Below are the code and all the weights of a small trained network. Each question names an input and a target symbol and asks about switching units off, where a switched-off unit gives its printed mean instead of its output.

import numpy as np


def w(rows, s, z=0):
    codes = np.array(rows[::2]) - 128.0
    scale = np.full(codes.shape[1], s)
    scale[-1] = z or s
    return codes * scale


def norm(h):
    return h / np.sqrt((h * h).mean(-1, keepdims=True) + 1e-5)


def f(y):
    return y / 2 * (1 + np.tanh(0.7978845608 * (y + 0.044715 * y**3)))


def softmax(a):
    e = np.exp(a - a.max(-1, keepdims=True))
    return e / e.sum(-1, keepdims=True)


def log_softmax(a):
    a = a - a.max(-1, keepdims=True)
    return a - np.log(np.exp(a).sum(-1, keepdims=True))


def net(x, mask):
    ids = ['ΓΞΨαεζηθστ'.index(c) for c in x.split()]
    T = len(ids)
    res = E[ids] + P[:T]
    r = norm(res)
    for j in range(2):
        rows = slice(3 * j, 3 * j + 3)
        q, k, v = (r @ M[0][rows].T for M in (Q, K, V))
        z = softmax(np.where(np.tri(T) > 0, q @ k.T / 3**0.5, -1e9)) @ v
        o = O[0][rows]
        res = res + np.where(mask[j], z, o[:, -1]) @ o[:, :-1]
    y = f(norm(res) @ A[0][:, :-1].T + A[0][:, -1])
    res = res + np.where(mask[2:6], y, B[0][:, -1]) @ B[0][:, :-1]
    return log_softmax(norm(res)[-1] @ U[:, :-1].T + U[:, -1])


Q, K, V, O, A, B = {}, {}, {}, {}, {}, {}
E = w([
[254,156,42,84],'Γ',
[171,166,100,72],'Ξ',
[232,51,129,220],'Ψ',
[136,125,124,140],'α',
[107,127,105,112],'ε',
[150,123,114,150],'ζ',
[151,121,112,152],'η',
[175,112,138,98],'θ',
[78,108,113,142],'σ',
[104,96,139,144],'τ',
],0.0032)
P = w([
[223,56,1,225],'0',
[188,75,35,185],'1',
[173,95,59,164],'2',
[152,111,80,154],'3',
[146,118,100,137],'4',
[131,121,112,123],'5',
[123,123,119,110],'6',
[111,137,135,97],'7',
[117,133,138,92],'8',
[117,135,140,94],'9',
],0.00072)
Q[0] = w([
[161,98,92,183],'head 0',
[88,177,157,65],'head 0',
[149,90,107,177],'head 0',
[2,205,220,21],'head 1',
[44,140,158,50],'head 1',
[191,66,67,179],'head 1',
],0.0065)
K[0] = w([
[49,83,121,154],'head 0',
[235,169,143,105],'head 0',
[33,87,132,169],'head 0',
[229,124,19,245],'head 1',
[180,106,39,253],'head 1',
[50,122,195,80],'head 1',
],0.0038)
V[0] = w([
[209,249,184,123],'head 0',
[120,74,110,157],'head 0',
[27,168,165,127],'head 0',
[209,91,131,27],'head 1',
[224,119,175,98],'head 1',
[152,220,4,70],'head 1',
],0.0017)
O[0] = w([
[71,6,87,178,6],'head 0',
[173,173,171,73,204],'head 0',
[186,105,76,201,4],'head 0',
[210,143,162,45,148],'head 1',
[193,90,182,84,109],'head 1',
[85,192,59,6,198],'head 1',
],0.0017,0.0014)
A[0] = w([
[26,3,95,111,91],'neuron 0',
[29,114,129,208,49],'neuron 1',
[144,108,114,151,255],'neuron 2',
[78,122,219,240,198],'neuron 3',
],0.0032,0.00077)
B[0] = w([
[251,191,88,213,90],'neuron 0',
[200,158,139,108,2],'neuron 1',
[92,153,167,61,209],'neuron 2',
[164,248,141,55,29],'neuron 3',
],0.0018,0.00048)
U = w([
[239,137,35,110,245],'Γ',
[81,164,158,33,230],'Ξ',
[146,55,197,216,98],'Ψ',
[75,6,107,220,84],'α',
[1,145,36,95,96],'ε',
[114,82,136,203,4],'ζ',
[106,86,148,197,2],'η',
[195,35,232,50,77],'θ',
[87,222,95,238,76],'σ',
[183,211,243,192,96],'τ',
],0.0068,0.0059)

Each question gives the input, a string of symbols that net reads in full, and the target symbol t.
The units are the heads (3 rows each of Q, K, V and O) and the neurons (one row each of A and B). Each row of codes is followed by its name. A weight is (code - 128) times the scale printed after its matrix; where a second scale follows, it is the last column's (O, A, B and U).
mask holds one flag per unit, heads first, then neurons. A switched-off unit (its flag False) gives its mean, the last column of its rows in O or B, instead of its output. The means were averaged over made-up inputs and are rounded, as every weight is.
A unit's drop is (log p(t) with every unit on - log p(t) with that unit switched off) / (log p(t) with every unit on - log p(t) with every unit switched off).
The circuit of an input: a set's keep is (log p(t) with only the set's units on - log p(t) with every unit switched off) / (log p(t) with every unit on - log p(t) with every unit switched off). Starting from all 6 units, units are removed one at a time, each time the one whose removal leaves the highest keep (on an exact tie, the one counted first), for as long as the keep stays at least 0.8.
circuit, biggest first: the units of the circuit, biggest drop first
most important unit: the unit with the biggest drop
top k neurons: the k neurons with the biggest drops, biggest first
heads that matter: for each layer, one digit per head in row order, 1 if its drop is at least 0.15 and else 0, layers parted by /
drop of u: that unit's drop, to one decimal
input ε ζ ε Γ ε θ ζ ζ, target Ξ: top 2 neurons : [neuron 0; neuron 1]
input ε σ ε α, target ε: heads that matter : 01
input τ α η α, target Ξ: heads that matter : 00
input α α Γ σ α α α Ξ η, target Ξ: heads that matter : 01
input θ ε ε Γ ε ε α η, target ε: circuit, biggest first : [head 1; neuron 0]
input ε θ α, target θ: circuit, biggest first : [head 1; neuron 0]
input α α ζ θ Ξ θ ζ σ ε ζ, target ε: most important unit : neuron 0
input α η Ψ σ α ε ε α α τ, target τ: heads that matter : 00
input ε α α α Γ ε α α α ζ, target ε: circuit, biggest first : [head 1; neuron 0; neuron 3]
input α α η τ, target τ: top 2 neurons : [neuron 3; neuron 0]
input τ α ε α τ ζ, target τ: top 2 neurons : [neuron 3; neuron 0]
input α α α α ζ α Ξ ζ, target Ξ: heads that matter : 01
input α Ξ α, target Ξ: heads that matter : 01
input τ ε α α Ξ ζ η η, target Ξ: heads that matter : 00
input Ξ Ξ ε Ψ τ, target Γ: heads that matter : 00
input α α α σ, target Γ: top 2 neurons : [neuron 0; neuron 1]
input θ τ α ε θ α τ η, target τ: top neuron : [neuron 0]
input θ Ψ Ξ α τ η α Ξ τ η, target τ: top 2 neurons : [neuron 3; neuron 0]
input Ξ α τ, target Γ: drop of neuron 0 : 0.4
input θ η α α η α, target θ: drop of head 1 : 0.8
input ε α Ξ σ α τ α ζ, target τ: drop of head 0 : 0.1
input α α τ α, target τ: top neuron : [neuron 3]
